Below is a small trained network, with its code and all its weights. Each question gives an input and a class and asks what happens when units are switched off, that is, made to give their printed mean instead of their output.

import numpy as np


def w(rows, s, z=0):
    codes = np.array(rows[::2]) - 128.0
    scale = np.full(codes.shape[1], s)
    scale[-1] = z or s
    return codes * scale


def f(y):
    return y / 2 * (1 + np.tanh(0.7978845608 * (y + 0.044715 * y**3)))


def log_softmax(a):
    a = a - a.max(-1, keepdims=True)
    return a - np.log(np.exp(a).sum(-1, keepdims=True))


def net(x, mask):
    res = np.array(x, float).reshape(1, 4) / 4 @ E
    y = f(res @ A[0][:, :-1].T + A[0][:, -1])
    res = res + np.where(mask, y, B[0][:, -1]) @ B[0][:, :-1]
    return log_softmax(res[-1] @ U[:, :-1].T + U[:, -1])


A, B = {}, {}
E = w([
[205,123,107,29],'x0',
[153,2,82,167],'x1',
[41,111,68,62],'x2',
[89,75,252,81],'x3',
],0.0072)
A[0] = w([
[180,126,106,47,78],'neuron 0',
[124,128,124,125,52],'neuron 1',
[92,68,250,92,99],'neuron 2',
[111,238,124,105,107],'neuron 3',
[28,127,71,79,27],'neuron 4',
[99,124,141,158,93],'neuron 5',
[116,169,130,114,74],'neuron 6',
[116,187,145,97,106],'neuron 7',
[155,161,40,143,82],'neuron 8',
[132,131,120,124,103],'neuron 9',
[117,105,174,109,80],'neuron 10',
[64,124,93,81,63],'neuron 11',
[135,115,156,124,62],'neuron 12',
[160,176,79,173,118],'neuron 13',
[247,152,213,209,2],'neuron 14',
[137,82,111,143,97],'neuron 15',
[192,133,111,50,62],'neuron 16',
[50,106,85,78,45],'neuron 17',
[139,79,111,143,89],'neuron 18',
[71,130,133,182,76],'neuron 19',
[133,158,70,139,83],'neuron 20',
[139,72,106,144,97],'neuron 21',
[139,128,133,128,75],'neuron 22',
[120,109,167,114,103],'neuron 23',
[96,202,148,123,95],'neuron 24',
[103,132,131,156,80],'neuron 25',
[79,129,135,184,78],'neuron 26',
[135,188,39,173,104],'neuron 27',
[143,130,125,102,61],'neuron 28',
[132,128,129,131,86],'neuron 29',
[154,31,115,165,89],'neuron 30',
[117,108,172,111,99],'neuron 31',
[199,116,135,53,75],'neuron 32',
[124,51,93,130,97],'neuron 33',
[112,111,177,105,89],'neuron 34',
[118,169,139,116,107],'neuron 35',
[137,68,104,155,115],'neuron 36',
[122,148,103,157,93],'neuron 37',
[56,115,135,217,76],'neuron 38',
[124,203,172,110,79],'neuron 39',
[139,86,112,141,88],'neuron 40',
[187,123,126,72,88],'neuron 41',
[95,108,165,106,48],'neuron 42',
[51,167,153,203,88],'neuron 43',
],0.018,0.007)
B[0] = w([
[115,126,154,187,180],'neuron 0',
[127,132,121,131,115],'neuron 1',
[64,114,142,68,248],'neuron 2',
[190,129,153,96,214],'neuron 3',
[142,146,49,144,186],'neuron 4',
[120,124,138,144,141],'neuron 5',
[150,131,128,118,142],'neuron 6',
[167,125,148,113,176],'neuron 7',
[77,117,133,93,196],'neuron 8',
[126,126,125,130,123],'neuron 9',
[100,121,126,104,157],'neuron 10',
[136,141,71,144,168],'neuron 11',
[115,127,117,125,128],'neuron 12',
[80,117,126,98,195],'neuron 13',
[149,158,1,152,205],'neuron 14',
[152,127,138,115,151],'neuron 15',
[110,130,158,183,177],'neuron 16',
[140,147,61,145,178],'neuron 17',
[155,126,137,114,151],'neuron 18',
[120,124,145,168,164],'neuron 19',
[94,119,124,100,166],'neuron 20',
[161,127,141,112,161],'neuron 21',
[121,136,122,133,118],'neuron 22',
[107,121,127,109,153],'neuron 23',
[173,127,150,110,184],'neuron 24',
[126,126,133,145,133],'neuron 25',
[119,127,145,166,162],'neuron 26',
[73,113,135,85,218],'neuron 27',
[129,123,129,141,125],'neuron 28',
[125,133,124,131,119],'neuron 29',
[184,135,154,105,193],'neuron 30',
[101,123,130,104,158],'neuron 31',
[110,120,157,180,180],'neuron 32',
[173,139,141,105,179],'neuron 33',
[102,114,129,101,163],'neuron 34',
[151,125,137,118,152],'neuron 35',
[166,128,146,110,171],'neuron 36',
[106,124,133,127,144],'neuron 37',
[116,125,161,191,192],'neuron 38',
[184,131,146,109,186],'neuron 39',
[147,130,137,115,145],'neuron 40',
[114,127,151,170,166],'neuron 41',
[104,119,115,108,151],'neuron 42',
[123,129,167,183,200],'neuron 43',
],0.08,0.012)
U = w([
[73,113,93,59,253],'0',
[192,142,120,78,124],'1',
[108,133,124,181,70],'2',
[134,171,1,121,29],'3',
],0.0088,0.0026)

Each question gives the input, the list of numbers given to net, and the class t.
The units are the neurons (one row each of A and B). Each row of codes is followed by its name. A weight is (code - 128) times the scale printed after its matrix; where a second scale follows, it is the last column's (A, B and U).
mask holds one flag per neuron, in row order. A switched-off neuron (its flag False) gives its mean, the last column of its row in B, instead of its output. The means were averaged over made-up inputs and are rounded, as every weight is.
A unit's drop is (log p(t) with every unit on - log p(t) with that unit switched off) / (log p(t) with every unit on - log p(t) with every unit switched off).
The circuit of an input: a set's keep is (log p(t) with only the set's units on - log p(t) with every unit switched off) / (log p(t) with every unit on - log p(t) with every unit switched off). Starting from the 12 units with the biggest drops (on a tie, the unit counted first), units are removed one at a time, each time the one whose removal leaves the highest keep (on an exact tie, the one counted first), for as long as the keep stays at least 0.8.
circuit, biggest first: the units of the circuit, biggest drop first
top k neurons: the k neurons with the biggest drops, biggest first
drop when u is switched off: that unit's drop, to one decimal
input [-4,6,-8,3], class 3: circuit, biggest first	[neuron 14]
input [8,-6,7,-6], class 2: top 3 neurons	[neuron 0; neuron 16; neuron 14]
input [-1,6,7,4], class 3: top 2 neurons	[neuron 17; neuron 4]
input [8,-8,8,7], class 1: top 4 neurons	[neuron 3; neuron 39; neuron 7; neuron 14]
input [4,3,8,-7], class 3: top 4 neurons	[neuron 4; neuron 17; neuron 2; neuron 11]
input [-7,-7,4,0], class 1: top 3 neurons	[neuron 3; neuron 24; neuron 39]
input [-7,7,-8,6], class 3: top 2 neurons	[neuron 14; neuron 3]
input [1,-8,3,-7], class 1: top 3 neurons	[neuron 3; neuron 2; neuron 24]
input [6,1,7,2], class 3: top 2 neurons	[neuron 4; neuron 17]
input [-6,5,-3,-3], class 2: top 2 neurons	[neuron 38; neuron 3]
input [5,-5,-2,0], class 1: drop when neuron 39 is switched off	0.9
input [-7,-8,-3,-2], class 1: drop when neuron 3 is switched off	1.3
input [-3,2,-8,0], class 3: drop when neuron 14 is switched off	0.4
input [-5,1,-7,-1], class 3: top neuron	[neuron 14]
input [4,-3,1,3], class 2: drop when neuron 27 is switched off	0.3
